Each row comes from the steps of one walk. Every step used is in the known rows, and no mark comes twice. Write the walk behind each row, first mark first.
Known rows:
D H K W Y: [  60  164  232  -35   21 -123 -117 -113  -35  -54 -367   48  106 -103
   15  151  268 -132  197  -17  314   -7  -31  162  -21   78  359  110
  179 -498   58 -199 -144 -134    9 -130 -154   54 -155  464   97  -53
  245   37   25  134   67  -26  -99  416  109  -75  228   26 -192 -154
   24 -113  -63  -61  535]
Q E D K W H U Y B A: [ -97 -182  -39 -256   17 -175   52 -176  113   94 -241 -204   63   63
 -159   48  436    8  210 -113   92   23  198   90   29 -188  183  309
  152 -345 -214  -88 -234  -13   -8  199    3  -71   28  217  132   84
   92  -23  272  -24  -72    6   26  122   70  242   57   -6 -188 -137
 -109 -168    8  329  -39]
A B Y J Q H W U D: [-152 -360  -75 -137 -200   23  203    4  -72  261  -27  -27  -26  319
  -79   48  308 -138  -88  -78 -136 -145  -39  371  187 -144 -207  211
   43 -165  -21 -333   62 -262  243  -67   81  -59  202   28  147 -234
 -108  161  -75  -30  332 -195  108  188  121  218 -203   50 -180 -134
 -330   68   87 -196   38]
D H K W: [  14  124  285  -27  -37 -177  -61 -171 -100 -157 -347  146   12 -236
   48  159  257 -192  250   35  254   41  138   73  -77  100  327   81
  154 -545   58 -219 -153 -186   23 -118 -192   36 -122  477  128  -35
  146   66   17   97   37   -2 -139  216  136 -173   51   72 -100  -89
  144  -91  -62  -75  369]
B A Q H U Y J: [-205 -315  -69  -69 -430   33  419 -115   82  172 -114   33  -93   20
  -45  295   79 -104 -145 -124 -116  190   76  276 -217 -153 -102   43
  218 -293   16  -61 -232 -273  116   59   -3  155  263  216  -52  -14
    2  191  185  -74  125  -58   63   49    5  168 -129   54 -190 -113
 -247  -10   64  -87   19]
A Y J Q: [  36   73   57  -20 -239  133  102 -112  133  127 -105  152 -139 -156
  142  -41   40  -67  -55 -254  -77 -165  -60  265  160 -216  -26  152
  -67 -129   10 -215  296 -205  -51  -62  -90  199   86  169  -77 -220
   86  175  -11   37  188  -21  -67 -171 -141  -73  -94   23  140  128
   96  201   -9 -132   99]
H K Y B A: [  29 -164  300 -122 -206 -245   36  -94  -12  164 -262  190 -167  -75
  124  153  251   79  139  -56  255  -30  174   71 -118 -305  268  132
  129 -532 -227 -152   17 -216    1  -77   -3  108   73  326  118  156
  -35   53  118 -139  -86   70   33  105 -137   19   78 -207 -239 -113
    4  -37  -57  -49  100]
D E Q H K W Y: [ 141  -15  234  197    1  -53  110  -90  191  194 -492   47   91 -113
  -12  -33  238  -68   46 -208  200  371  131  307  163   29  232   49
  134 -277  165 -164 -355  -77   30 -115 -245   39 -145  164  116  161
   25  151  -29  -35  132  -70   99  459  117 -263  227   69 -213 -259
   39 -124  -34  -73  699]
E A J Q D H W: [ 113  -45  180   31   58  138   22  -72  196  -24 -224   56 -176 -443
 -247  181  281 -103  244   -8  100 -155 -196  354  280 -190  -67  214
  -55  132   78 -338 -165 -204 -228  -83   85  -56 -223  203 -200 -319
 -162   65 -148  -90  136 -314 -227   51  -52   54 -263   -4  -52   -1
  181   25   41   36  122]
K Y B A Q J: [ -79   21   -7  -24 -367  -65  241   -7  -26  195   11  151  -89  -31
  -33  256   70  -39  144 -222  109   54  231  123  125 -355  165   30
  136 -445 -226   -6 -118 -229  -54 -161   90  263  -70  125  -98  217
   17   79   -4 -115  -47  -92  191 -265 -200  182    3 -382 -279  -17
 -279  132   -5  132  -48]
Q D K H W U Y B: [-111 -108  180   44   21  -62  -31 -173  -42   16   29   25  124  -69
 -205   15  407 -345  186  111  102 -172   58  141  150 -375  248  276
  249 -339   65 -271 -186   -7  -30  -27  -37  -16 -305  604  130  -46
   39  -16   47   93  198    3  -51  196   90  252  142    6 -233 -294
 -197  -95   60  191  100]
A B Y J Q H D E: [ -78 -265   93   -8 -116  123  125    8  -20  138 -313  118 -219  291
    4  231  244  125  109   13  -36  100   24  357   15  -73 -267  119
  100  -94   50 -166  179 -258  158 -143   19  -21  288 -100  271 -162
 -211  246  -95  -13  257  -32   24  139 -161  -65  -80  -19    3 -190
   71  -30  201 -181   91]
A B Y J Q E D H U W: [  42 -291 -231 -213  -77  224  122  -89  180   13 -254  -94   59  265
 -124  134  105   12   67   53 -158  -64  171  427    1   54 -277  308
   78 -153  -95  -63   54 -344  -74   17    9  -11  174 -183   19 -394
  -29  175    9  196  125 -125 -234  158   65   23 -487   56  111    4
  126   58  187   82  -25]
D Q E A Y: [  53   93  -38  115  177  352  242  -22  117  141   52  147 -194 -105
  -36  -38  240 -229  264 -186  -59  176   33  141   10 -135  -36  182
  -97  179  166   35 -142 -271 -171 -121 -144  201 -150  -87 -134  -10
   31   70  -72  109   65 -243  -84 -280   75   -4  -13  -35  -33  253
  212   37 -105   -9  141]
Y B A J Q H W U D: [-149 -375   52   99  -95  -72  230  -76   21  220 -144 -174 -105 -172
  -71    9  335   38   -1  -52   14  -56  -83  325  131 -341 -119  360
   53 -174 -168 -286  -57 -318   47   99  181  -14  106  223   27  -52
  -81  -94   26 -140  242 -161  113  -62   -5  340 -294  -97 -207 -163
 -465  128   83  -70 -228]
H D E Q A B: [  -3 -143   -1  161   54    7   83 -168  137   59 -340  348 -174 -167
  139  187  188 -207  447  -66  139  217  152  352   28  -44 -143   62
  -20  157   35 -105  -60 -235   -2  -57 -220  -91   28  -37   -5   16
 -330   30 -102  124  -83 -236   33   58 -162  -70 -123  -68    9   23
  128 -137   58  -59  268]
H W K D: [ -51   90  107  -50  -36 -128 -102 -270  -64  -45  -75  310  -23 -295
   -3  -53  414 -261  121 -121  214 -249  -14  169  210 -140  379  112
  -17 -219   -3 -355 -124 -211   78 -169 -368  -92 -142  577  174  132
   98   55  215   54   93 -207   24  260  309  -74   99   99  -73 -123
  -70  -43  111  -20   85]
Q H U W K Y J A B: [  19  -45  -32   26 -393 -112  153 -127   19    5 -255 -223   45   74
 -177    5  510 -116  -17  -94   46 -282  -20  454  263  -37 -159  322
  272 -137   82 -284  -68 -239   56   66  -27  149  213  199  227   66
  -76  194   45  -78  111 -219    4   82  153  131   -6 -200 -337 -226
 -189 -107  109 -141   60]
J Q E D K Y B A: [  53 -117   82  -32   39 -180  -91  -90  168  256 -309   12  -95  -26
  -40   27  241  282  139 -113   41  -12  344  204  176 -372  167  185
    8 -231 -256  -21  -40  -16 -320  105   -1   70  -23   29   50   55
  -70   63  169  -26  -35   54  -66 -100 -212  155 -118 -206 -166   87
  105  119  -27  140   -5]
B Y J A Q D K: [-244   21   16   61 -477  -21  114  131  -46  160 -155  359 -246   21
 -125  -17  -31   60   24  -23 -113 -126  222    1  237 -176  -82  -71
  -32 -230 -217 -306   28  -12   47  -41  -24  111  147  104 -127  -25
  -77  220  -28 -123   27  -45 -226 -168 -253   25   40   47  -67  239
   99   86   50 -153  235]
A Y J Q H K D: [ 164 -165  139   69 -108  -31  140  -78  151  183 -237   55 -182 -171
  195  -90  182  -59   34 -111  -51   48 -121  253   64 -159   31 -189
  -56 -305   48 -339  -87 -248  -40 -151  -12  159  159  223  -35 -128
  -52  319  127   27  293   -5  -42  281  193  -79 -156  120  -76 -148
   -8   42   86 -208  166]
D K H W B A Y J: [-114  -45  182  116   16 -149   18 -195  -61  115   35 -126   -2   36
 -130 -133  213  -45  222  -16   88  -83 -240  -22  150 -102  262  363
   41 -329  -80  -87   83 -248   -3  177   91  -10  -59  297  -65  -94
  159   79   92   -8   -4  -60 -169  188  -95  -32  167  -75 -226    7
  -58 -184  -15  -95 -203]
Y J Q D E A B: [ -43 -119  162  153   -6  161  -69   71  218  152 -248   98 -388  -75
  -63   52  169   79  160 -183  -65 -200  -18  393  176 -214 -304   91
 -131  213   13 -202   72 -207 -158 -208  120   54  -42 -128    9 -144
 -253  267 -205  -25   90  -80  -68 -169 -351  -34  -21  -24   63   25
  317  103   17  -51  303]
U Y J A Q H: [-117   28   87   97 -482   77  412  -76  132   78 -166  109 -110    8
  -84   82   23 -172 -176 -133  -43   35   84  348   36 -259 -166  -44
  228  -50  126 -165  -59  -54   85  152   68  323  198  240   13  -63
  127  172  -23  120  270   -3   85 -135 -131  147 -150  -56 -250  134
 -235    1   49 -134  160]
Y B A J Q D E: [-123 -193  272  191  -82  146  -12   36   47  190 -270  104 -282 -302
 -100   52  188  327   94 -167  -10  -31   85  268  123 -351 -157  211
  -32 -120 -181 -142  180 -274 -127 -115   62  104   -5   20    2   68
  -99   35  -97 -133   47   30  -60 -378 -436   18  -53 -183   97   53
   83  159   53   84  -53]
D H U W: [   2   16   13  -13 -114  152   41 -298  -63 -263 -284  145  104 -335
    6  223  248 -290   96  110   35  -54   78  235 -168   92   99  351
  294 -340  126  -79 -153 -340  -64  -40 -224  120  -89  451  148 -195
  197  -41   84  145   40 -133 -162  135  195   38 -223   79   33 -114
  100   10  101   23  150]
Y B A J Q: [ -36 -130  178   40 -265  -29  135  -20  224  144 -189  182 -238 -274
   63  -29   96  243   17 -171  107  -76    5  177   72 -347 -118  277
    4 -195 -252 -183  181 -355  -10  -38  131  243  163  229  -23    4
   46  -77  -16  -90   62  100  -34 -349 -269   34 -180 -212   81  107
   29  219    3   19 -269]
Q E D H U B Y: [  28 -206 -295 -227  -39  151   40 -174  137   -3 -187  202   28  247
    7  283  326  -59  -31   71  -41  222  276  227 -191   27   11  180
  215  -53 -231   44 -115 -294    2   11 -198 -168   31  -54   21 -126
   16  116  157  160  -84 -179  -89  215  170   67 -458  132    6   83
  254    0  148   91  163]
D H W U B: [-138   75   28   31   19   26 -144 -301 -114  -95 -216  235  114  -51
   74  166  418 -328   83  174  155 -118   27  266  -14   34  184  470
  252  -92  -67  -75   38 -288   99   45 -225  -46 -150  368  196  -99
  168 -135   12  190  166 -223  -78  108   74  159 -330  102 -125 -121
 -127   30   14  -34  118]
Q H W B A: [-235 -304  259  137 -111 -154  136 -204    2  228 -195    9    2  -35
   34   98  382  -57  -72  -92  172  112  -93  153    0 -216  207  222
  206  -59  -44 -118 -176 -209  219  -56 -106  -22  -84  487  202  114
   87  -26   61 -153   73 -269   30  147   86  157 -169 -169 -314   35
 -226 -135  147  -78   92]
H U W Y J Q: [  49  -68   15    6 -329   88  -46 -226  256  -11 -320    5  174 -160
   43  -25  122  -57 -194 -146   49 -306  -20  528   95 -146  -22  351
  172 -240  -35 -219   19 -192  -77  -31  -46  206  140  424  121 -309
  154    7  109   33  231 -145  -87  274   20   44  -82   78   14 -212
  -17  171  171  -97  250]
E A J Q: [ 174   17   18   21 -170   23  155  -24  377  -24  -73  246 -250 -345
   24  -76  125  -21   62 -195  118 -140 -113  243  174 -250 -260  213
  -82  128   50 -286  -83 -319 -115 -112   95  198   -8  218 -155  -77
  -71   86 -154   -9   52 -111   17 -105  -89  -23 -184  -25   78  102
  254  163  -33  -54   64]
Y B A Q: [-211  -54   57   49 -323  -15  278  -10   86  181 -184  350 -213 -125
  132  129  -69   60   94  -86   97   97  157   22 -105 -287   59  124
   28 -254 -278  -17   57 -326   83  -98    5  214   62  274  -63  148
   58  -42  125   11  -21   69   40 -296 -201   38 -130 -210  -69  174
  -94  220   -7   24 -123]
D K Q E A J: [ 144  112 -146  185  101  -39  217  -26  139 -115   89   72 -245 -285
 -143  -58  150  -63  407 -112  117  151   96   51   80 -214 -257  199
  -61   80  132 -100 -413 -209 -205  -61  158  124   37  166 -245  187
 -136    5  -96   26   21 -214 -157 -124  -33  -31   28  101  -29  211
  459   66 -149 -137   -9]
H K W B: [ -15  -29  222  118 -172 -371  -19 -147   67   51 -169  157  103 -133
  200 -123  254 -185   74  -86  337  -69   63   10   61  -98  305   83
   69 -389  -66 -344  -79 -181  257 -179 -160   27 -130  595  153  175
   79   37  -59    5    0 -106    0  267  122 -138   77  -18 -148   20
  -15  -78  -30  -34  353]
W U H K: [ -94 -119  -77  -16 -192 -214  120 -219  -36 -120 -156  220 -118 -122
  280  105   83 -281   13   50   94   35  123   72 -171  -13   87  149
  167 -372   -2 -211  -22 -353  165 -139 -242   42 -148  464   40   56
   44  130   33  184   81  -92   41  295  122  129 -192  271    3 -149
  -45   46 -101 -177  415]
H K W Y J Q D: [  22 -104  308   55 -224 -207 -223  -24  180  179 -371  -18   50  -89
  -36  -33  207   60  -77 -248  191 -210   56  401  249 -234  170  -98
  -23 -425 -133 -477 -100   38  -29 -236  -37   12  -10  418   43 -120
  -52  212   10 -128  224 -100 -114  374  -38  -44  144   60 -156 -127
  -18   21  101 -144  651]
Y J Q H W K D E A: [  -5  -10  238  112  126  -37 -110 -164  157   88 -328  -91 -253 -173
 -146 -128  382   37   67  -49  -17 -253 -105  446  329  -98   63  211
  -61  137  112 -299 -218 -156  -79  -55  -69  -95  -75  159  168 -112
  -32  190  209  -99  339 -147   54  196   89 -137   73  211 -169 -494
   47  -44   76 -132  100]
B Y J A Q: [-163   74   15  -70 -549   57  290   12   77  102 -139  388 -164   82
  -36  -10 -131   22  -56 -133   56  -96  169  139   80 -163 -117   57
   14 -176 -179 -201  179 -146  149   -2  -29  239  243  109  -75  -60
   56  140  -58   12   87   -7  -52 -235 -217 -105  -18  -11  -27  263
   21  128   47 -191   58]
B A Q E D H U W Y: [ -90 -164 -323  -10   41  208  177 -165   79   16 -332  -84  177   48
 -195  263   35  -49  141   37   39  199   76  388 -188   53  -26  271
  122 -185  -70  167 -313 -336 -242   79 -131   13 -107   51 -216  -53
  106   69  198  291  -71 -291 -129  345   81  231 -356  -40 -180   70
 -235    1  198  137  191]
B A J Q H D K: [ -69 -249   76  163 -117 -206   63  -77   -1    7 -306  112 -261 -261
  -16  131  333  153  180   81   52  170  -71  151   66 -123 -159  132
   87 -249  -14 -265 -217 -294  -78   26   33   35  230  303   42    9
 -193  104   56 -143   80 -110 -117  157  -59  171 -259  -49 -112  -91
   -2  -39  176 -169  -53]
K D H W: [  45  132  236  -16  180   88  -75 -318 -102 -149 -223  274   25 -420
  -38  182  330 -262  303    2  248  -57  -18  187  -14  -52  421   80
   96 -309   71 -174 -159 -194 -107  -68 -232    5 -176  441  178 -135
  173  -43   63  177  136 -108 -132  205  217  -37    3   91  -44  -28
   45  -57   87    3   51]
Q A B Y J: [-136 -170  -26 -174 -314  -36  142   40   55  153   32  184 -164  321
  165  124  155  -52   52 -219  -77 -104  147  155  -43 -200 -257   42
   47  -54 -148 -145   89 -199  237 -190   20   31  248    9    1    5
  -32   85  -16  -13   -6  -61   58 -127 -145   93  -30  -84  -14  138
   66  -82  -35 -217  162]
W Y B A: [-159  -76  169   -1 -147   -2   31  -31  128  227 -225  142 -167  -23
  116   80  156  159  -48 -197  181  -60  -42  119  -98 -364  149  219
  129 -225 -278  -74   72 -205   37 -112   -7  153    9  344  124   97
  225  -95  129  -53    0   91   64  -56 -214  192  137 -213  -95   22
 -102   63   64   -1  158]
A Q E D H K Y: [ 186   97 -187 -134   83  -51  216  -77   60  -25 -260   51   31    0
   49  350   24 -169  340   67  156  268  286  236  -67    4  186   -3
   25 -310   80   42 -221 -143 -161  -24 -158  -59 -230   51 -266   60
 -104  268  100  268   -9 -215 -111  320   67  -57 -279   77 -225   55
   21   -2  -77   11  379]
J A Q E D H W: [ -81  125  -16   45    5  123  263 -230  132  -52 -453   73   39 -165
 -151  256   70 -195  355   16  270  166  206  386   80  -73  198  140
   62  145  -44   42  -61    8 -200  211 -121   -8 -123  162 -155 -178
  -39   48    7  323   32 -347 -262  -45  -10  -44 -348  -46 -157  329
   27   50  147   38  144]
D H K Q J: [  25   93   85   39  -76 -106   71 -147 -166 -252 -179  130 -130 -220
  -62  353  123 -304  358   49  142  176  110  160  -75  100  163   21
  215 -470  110 -165 -374 -287  -19 -222  -13  167 -126  506 -105 -128
  189  134  -30   88   92 -226 -226  127  165 -188 -103  135 -152 -208
  256   30   10 -105  305]

Which walk is each row?
[ -79   12 -230  184   87 -235 -201 -198   44   -6 -119   86  191  153
   70 -170  474 -171   72  -67   92   -2  408  143  137 -120   96  233
   65 -146 -230 -123 -262  -79  -60   60 -236 -130 -127  154  142  313
  -18   58   18  187  -14 -130   47  109  111  228 -240  120  -82  124
  -43   16   36   62  350] | Q E D K W U B
[  40   -9   24  121   65 -218 -156 -183  254  -11 -296 -191 -120  -58
 -140  -28  124  103  143  -29  113  -82   63  305  233 -208   37   50
   19 -107 -107 -210 -157   16 -283  107  166  -65   67   86   69 -270
 -172   69   91   65  230  -78   16  430 -162  289   75   96 -205 -122
   72  -83   -7 -134  295] | U H D K W Y J Q E A
[  22  -84   54  356    5 -374   58 -151  173  140 -284  116   48 -264
   79 -143  265 -142  106   39  156  230   43  -16  318  -47  225   53
   60 -260    5 -428 -422 -100  171  -13 -216 -134 -146  392  162  131
 -113    5  -24 -216  128 -114  -31  321  196   14  -77   63 -202 -102
 -111 -180   75   -4  289] | E Q H D K W B
[ -63  -63 -144 -193  -66 -227   51   -6 -161  -83 -105  138 -162  306
  -83  194  238  -47  520   86   34  -70  -33   94   44   29 -348  200
   -3 -158  -77 -269 -115 -201  299  -81  158  -90  312  168  -56  -75
  -79   16  113  -36  108 -209 -128  204  -28   71   25  122 -227 -126
   99 -205  -51 -255  -82] | W H D K Q A B Y J
[   1 -145 -273  121 -220  -68  212  -98  203  -61 -193 -113  167  108
 -245  110   76  -70  251   42   65   96   58  194   85 -122  135  246
  252 -517 -291    0 -488 -335 -252   55  270  166 -130  307 -250  -21
  180  138  229  144 -163  -82   -4  411  123  149  -84 -183 -315 -308
 -210   63  256  257   22] | E D K H U W Y B A Q J
[  15  -17  -44  150  175   54  -11 -280  -27  -19 -224  -91 -116  -62
 -167  -58  167 -106  272  -37   26 -244 -129  349  166  -49 -118  314
 -131  -71   39 -296  193 -290 -177  104  -55  -81 -107 -152  -29 -222
 -198  215 -192  106  238  -67  160  138 -189  118  100  178   41 -243
 -147  -43  -56  -81  115] | K W U H D E A Y J Q
[ 119 -215 -198   65 -122  213  240  -48  155  164 -151  487  -78  122
 -125   72  337  -47   93   55  -53  281   68  191  -94  -13 -178  -25
  104   84  -60   -7 -396 -453   11 -137    5  109  123 -178  -13  134
 -168  196   75  100   -4 -113  260  309  221  -37 -104   28 -229 -153
  134   54   57   53  -40] | K D E A Q H U B Y
[ 135  -33  120 -279 -181 -226  178   31   37   47 -155  -38 -188  -78
   82   89  263  141  229  -81  283  -60  -89   50   31 -208   -3  367
   64 -493 -159 -185   46 -314  165  -42  185   69   68  223  -32  230
   27    9   99 -194  -11  -25   68  114 -144   79    4 -129 -236 -204
 -149 -113 -156  -26 -104] | W H K Y B A J
[  93  -79  223  193 -286 -213  231   33  419  289 -528  -79  -55   39
  -30 -164  177   -2   58 -272  309  143  -48  362  302  -55    7  -53
   68 -157 -103 -376 -186  -59   92   33  101  178  232   97   70  -13
 -106  173 -168  -90  165  -36  -76  257   11 -143  117 -120 -296  -27
  -44 -130   31 -204  475] | E Q H K W Y J A B
[-121 -195   14  -32  -88   51   97    6  -53   48  -92  266 -151  283
   44  222  279  -99  327   12  -30  -41  135  234  -87  -33 -170   99
   -9 -145 -151 -215   28 -298  248 -109  -20  -39  279  -51   72 -144
  -82   10  -37  -39  103 -173 -123  -45  -51   21  -45   33  -56  -15
   -5 -161   65 -247   55] | H D Q A B Y J
[-123  -66   26   36 -136 -239 -168   21  -45  230  101  -65   44  147
 -112 -330  122  130 -159  -95 -179 -192  266   47  349 -158   18   65
  -52 -399 -157 -272   39  -29  103   33   53  -34  103   31  151 -127
   89   31   36  -31  179    4   40   49  -99  118   58   37 -159  162
  -66    9  -90  -54   46] | U D K W B Y J Q E
[-216  123   22  159 -290 -196   68   73  -14  219 -132   36   16   16
  -85   42  113   31  225 -183  135    7  143  -23  292 -232  289   67
  122 -533 -336  -71 -220 -105  -40 -106  169  236  -36  252  -51  207
  192  -34   46  -77  -47   -3   90  -77 -176  185  322 -329 -288  -90
 -271  109  -18  158  121] | D K W Y B A Q J
[-125  -16  157   49 -533 -320  190   30   91  212 -202  211   38  187
  -25 -241  -56   18   25  -30  272 -169  110   26  210  -62   68   40
  -39 -384 -278 -390  144 -140  367    3   55  136  189  250  -39   32
   29  109 -135  -45   65  -41  -72   86 -112 -226  114  -61 -228  141
 -143  -33  -24 -132  109] | H K W B Y J A Q
[-125  -88  -46 -218  -52   31   90   52  -59  -12 -123  146 -137  357
   30  209  307  -82  350   37  -24  -67  -25  218  -17   95 -277  257
  -12 -115  -86 -196   20 -294  399 -123   12  -55  201  -27   71 -172
   43  -19   67  -46  178 -233  -78   12    6   78  -91  102 -153 -150
 -119 -223   -1 -197   -3] | W H D Q A B Y J
[ -22   90  -62  111   -9 -103  -28 -209   54 -206  -74  132 -172 -177
 -172   74  165 -230  223  -35  111  211   98  294  276  107  121  144
  110 -266  158 -201 -342 -308  -45 -171 -336 -126 -351  265   -6   13
  -50  284   85   47   34 -206   86  240  119 -236   18  125  -77 -458
   39 -155  240   56  285] | W K H D E Q J
[-155 -147  131 -217 -379 -103   88  -65   55  210 -173   14  -75  204
  -76   16  279   28 -291  -73 -130 -187   32  307  344 -122   46  269
  100 -119   -9 -354   51 -142  306 -136 -179 -100  101  332  159 -170
   88  177  250 -248  357 -175   -8  168  149  -92 -130  123 -162 -327
  -73   18  115 -203  110] | B Y J Q H W K
[  38  -96  -25   -3  175  253  134  134  156  189  143  226 -289  204
 -121 -151  209   16  266 -157  -52   11  101  105   -5 -109 -205  -11
 -189  -51  -73 -111 -214 -365   -2 -227   81  148  135 -342   75    4
  -36  103 -120   53  163  -15  -72 -156   68  -22   99   67    5  148
  183  -49  -24  -72 -113] | K D Q E A B Y J
[ -62  -94   17   47   44 -101  -68 -128   52  231 -214 -150  -51   53
 -154 -166  202  173  143 -288  -85  -31  193  193  250 -180   84  106
 -184 -274 -215 -134    9  -56 -312  167  -51  -17  104 -135 -117  -26
  -38  257   71   -4   -8   -5 -127  -72 -164   28  -46  -33   -4  261
   51    8   21   -2   74] | B A Y J Q E D K W
[ -73 -289  232   71 -286   89   75 -225   56  311 -273   68  -45  135
  -96   63  394   34 -195 -121 -118   40  -80  447  147 -242  -19  206
  149    9 -198  -78  142 -301  -14  157   95   97  309   27   68 -200
   10  132  125  -66  218 -181   56  101  -80  125 -456 -213 -302   63
 -134   24  122 -156 -138] | U B A Y J Q H W
[  -6 -203   70  -85  -55  121   21   16  119  103 -239  276 -387  217
  -68  103  142  112  268   30   57 -188  -78  299   46 -108 -328  219
 -106   74  -68 -241  229 -322   13 -105  125  -53  240 -208  104 -261
 -293  225 -187  -10   89  -38    8  121 -317 -112   22    1   82 -137
  264  -26  114 -104   33] | H D E A B Y J Q
[-103   64   -8   31 -135 -119  147   27  -29  265  -85  129  -96  -50
   21  102   61  125  267  -48   67  165  386  -15   67 -321  152  125
   61 -343 -166  170  -53  -80 -147    0   17  198   48   44  -41  289
 -102  -53  174    8  -45   12  -12 -262 -264  175   70 -299 -265  162
  -49  129 -165   67 -141] | D K Y B A Q E
[-135  150  212  146 -131  176  137  -15  112  187 -505   75    8 -220
 -182  258  104  -67  266   59  279 -101  -96  323  231 -276  274  141
  137   35 -184 -142  100   37  -83   26   72  109 -165  345  -93 -230
   59 -128    0   92  162 -206 -256  -62 -183  125   31 -254 -294   78
 -180  116  102   94  193] | J A Q D H W Y B
[ 136  -85 -141  -35  152  -45   91 -247  194 -112   69 -143  266   -3
 -299 -115  331 -270  239  -20  139  -17   68  425  280 -211  -42  401
   92 -117  228 -153 -221  -86 -228  215  -18   -4 -190  291 -123 -109
  -28  121  -69  367  196 -194  -74  332  144  117 -178  132 -109 -101
 -112  -41   55  165  -47] | A J Q E D K H W U Y
